Below is a small trained network, with its code and all its weights. Each question gives an input and a class and asks what happens when units are switched off, that is, made to give their printed mean instead of their output.

import numpy as np


def w(rows, s, z=0):
    codes = np.array(rows[::2]) - 128.0
    scale = np.full(codes.shape[1], s)
    scale[-1] = z or s
    return codes * scale


def norm(h):
    return h / np.sqrt((h * h).mean(-1, keepdims=True) + 1e-5)


def f(y):
    return y / 2 * (1 + np.tanh(0.7978845608 * (y + 0.044715 * y**3)))


def log_softmax(a):
    a = a - a.max(-1, keepdims=True)
    return a - np.log(np.exp(a).sum(-1, keepdims=True))


def net(x, mask):
    res = np.array(x, float).reshape(1, 7) / 4 @ E
    u = 0
    for l in range(3):
        y = f(norm(res) @ A[l][:, :-1].T + A[l][:, -1])
        res = res + np.where(mask[u : u + 4], y, B[l][:, -1]) @ B[l][:, :-1]
        u += 4
    return log_softmax(norm(res)[-1] @ U[:, :-1].T + U[:, -1])


A, B = {}, {}
E = w([
[128,140,125,136,122,135,138,129,129,127,123,124],'x0',
[173,132,2,96,164,109,109,145,71,129,61,115],'x1',
[122,131,128,120,127,123,129,129,132,128,127,129],'x2',
[116,127,121,119,128,114,123,127,133,113,135,124],'x3',
[138,136,127,126,118,138,130,127,123,121,136,111],'x4',
[75,71,164,112,122,193,118,84,139,95,69,108],'x5',
[124,101,103,134,221,131,161,131,200,180,132,36],'x6',
],0.02)
A[0] = w([
[107,176,168,136,94,169,116,112,135,75,198,209,33],'L0N1',
[67,99,173,151,154,148,189,108,239,191,228,93,4],'L0N2',
[110,146,177,174,116,92,132,152,123,182,254,163,137],'L0N3',
[209,146,88,159,174,33,172,175,195,214,204,72,4],'L0N4',
],0.0069,0.0035)
B[0] = w([
[177,64,33,98,106,122,159,126,224,146,108,106,187],'L0N1',
[63,137,216,187,149,152,148,145,1,118,193,102,228],'L0N2',
[138,167,185,130,86,95,56,180,238,87,103,101,214],'L0N3',
[124,218,96,98,190,205,98,146,193,113,145,206,254],'L0N4',
],0.012,0.0077)
A[1] = w([
[152,109,192,126,54,125,117,106,195,117,150,155,57],'L1N1',
[89,93,105,139,180,143,155,137,182,166,105,43,2],'L1N2',
[205,165,128,154,87,11,139,185,111,167,192,148,192],'L1N3',
[109,174,106,118,90,121,83,131,56,110,83,159,34],'L1N4',
],0.012,0.006)
B[1] = w([
[85,170,6,133,55,87,145,115,156,182,85,137,217],'L1N1',
[198,81,148,120,66,50,117,123,116,134,79,89,192],'L1N2',
[152,79,156,115,146,75,198,204,112,120,117,134,254],'L1N3',
[155,118,251,125,168,143,88,129,113,72,155,159,197],'L1N4',
],0.016,0.0089)
A[2] = w([
[65,86,144,149,103,158,155,10,112,155,105,106,162],'L2N1',
[68,147,103,128,40,185,27,53,67,100,118,188,109],'L2N2',
[140,55,128,121,138,168,101,69,131,83,76,113,4],'L2N3',
[173,169,138,97,88,118,146,201,162,98,131,216,79],'L2N4',
],0.011,0.0039)
B[2] = w([
[102,70,68,91,143,130,137,21,65,137,181,114,190],'L2N1',
[83,167,30,140,196,224,65,127,193,143,105,184,195],'L2N2',
[162,205,247,164,79,109,94,211,171,136,99,151,175],'L2N3',
[120,81,144,141,80,129,157,51,64,123,120,81,255],'L2N4',
],0.014,0.0098)
U = w([
[119,144,119,147,22,48,181,146,139,118,120,150,251],'0',
[182,103,175,107,161,89,165,151,7,85,141,168,51],'1',
[95,214,213,184,163,135,148,186,173,138,222,107,174],'2',
[180,178,20,103,222,126,146,142,142,164,129,132,85],'3',
[44,128,37,144,92,165,110,64,154,159,132,161,131],'4',
[129,155,177,130,156,194,55,113,106,85,83,192,93],'5',
[71,66,212,157,141,155,123,45,91,150,173,55,62],'6',
[180,83,131,112,122,91,84,120,133,160,33,57,158],'7',
],0.022,0.0024)

Each question gives the input, the list of numbers given to net, and the class t.
The units are the neurons (one row each of A and B). Each row of codes is followed by its name. A weight is (code - 128) times the scale printed after its matrix; where a second scale follows, it is the last column's (A, B and U).
mask holds one flag per neuron, layer by layer. A switched-off neuron (its flag False) gives its mean, the last column of its row in B, instead of its output. The means were averaged over made-up inputs and are rounded, as every weight is.
A unit's drop is (log p(t) with every unit on - log p(t) with that unit switched off) / (log p(t) with every unit on - log p(t) with every unit switched off).
The circuit of an input: a set's keep is (log p(t) with only the set's units on - log p(t) with every unit switched off) / (log p(t) with every unit on - log p(t) with every unit switched off). Starting from all 12 units, units are removed one at a time, each time the one whose removal leaves the highest keep (on an exact tie, the one counted first), for as long as the keep stays at least 0.8.
units of the circuit, in order: the units of the circuit, biggest drop first
k most important neurons: the k neurons with the biggest drops, biggest first
k most important neurons of layer l: the k neurons of layer l with the biggest drops, biggest first
drop when u is switched off: that unit's drop, to one decimal
input [-8,3,5,5,-4,1,-7], class 5: units of the circuit, in order	[L2N2; L1N4]
input [4,4,-2,7,-8,7,0], class 5: units of the circuit, in order	[L1N3; L2N3]
input [0,1,6,8,-4,-7,-8], class 1: units of the circuit, in order	[L1N4]
input [6,8,2,0,-1,2,-4], class 5: units of the circuit, in order	[L1N3; L1N4]
input [-4,4,-1,5,-3,1,-3], class 5: units of the circuit, in order	[L1N3; L1N4]
input [-4,0,-7,-3,-4,2,0], class 4: 3 most important neurons	[L1N3; L0N1; L1N4]
input [-7,6,6,7,-4,3,0], class 5: 2 most important neurons	[L1N3; L0N1]
input [8,2,-3,-4,-5,1,-5], class 5: 3 most important neurons	[L1N3; L1N4; L2N2]
input [-2,-2,-7,-2,2,1,-2], class 4: 2 most important neurons	[L1N1; L1N3]
input [-3,-6,-8,7,-7,0,-2], class 0: 2 most important neurons	[L0N3; L0N4]
input [-1,0,-3,8,6,-3,5], class 2: 2 most important neurons of layer 2	[L2N2; L2N1]
input [-4,0,-5,-4,-2,0,5], class 2: 3 most important neurons	[L0N4; L0N2; L2N4]
input [4,-3,2,-3,3,6,-7], class 4: drop when L2N3 is switched off	0.0
input [4,3,-7,-6,0,1,-4], class 5: units of the circuit, in order	[L1N3]
input [-6,7,-8,7,1,6,0], class 5: drop when L1N3 is switched off	0.3
input [1,0,-2,2,1,8,-5], class 4: drop when L1N1 is switched off	0.1
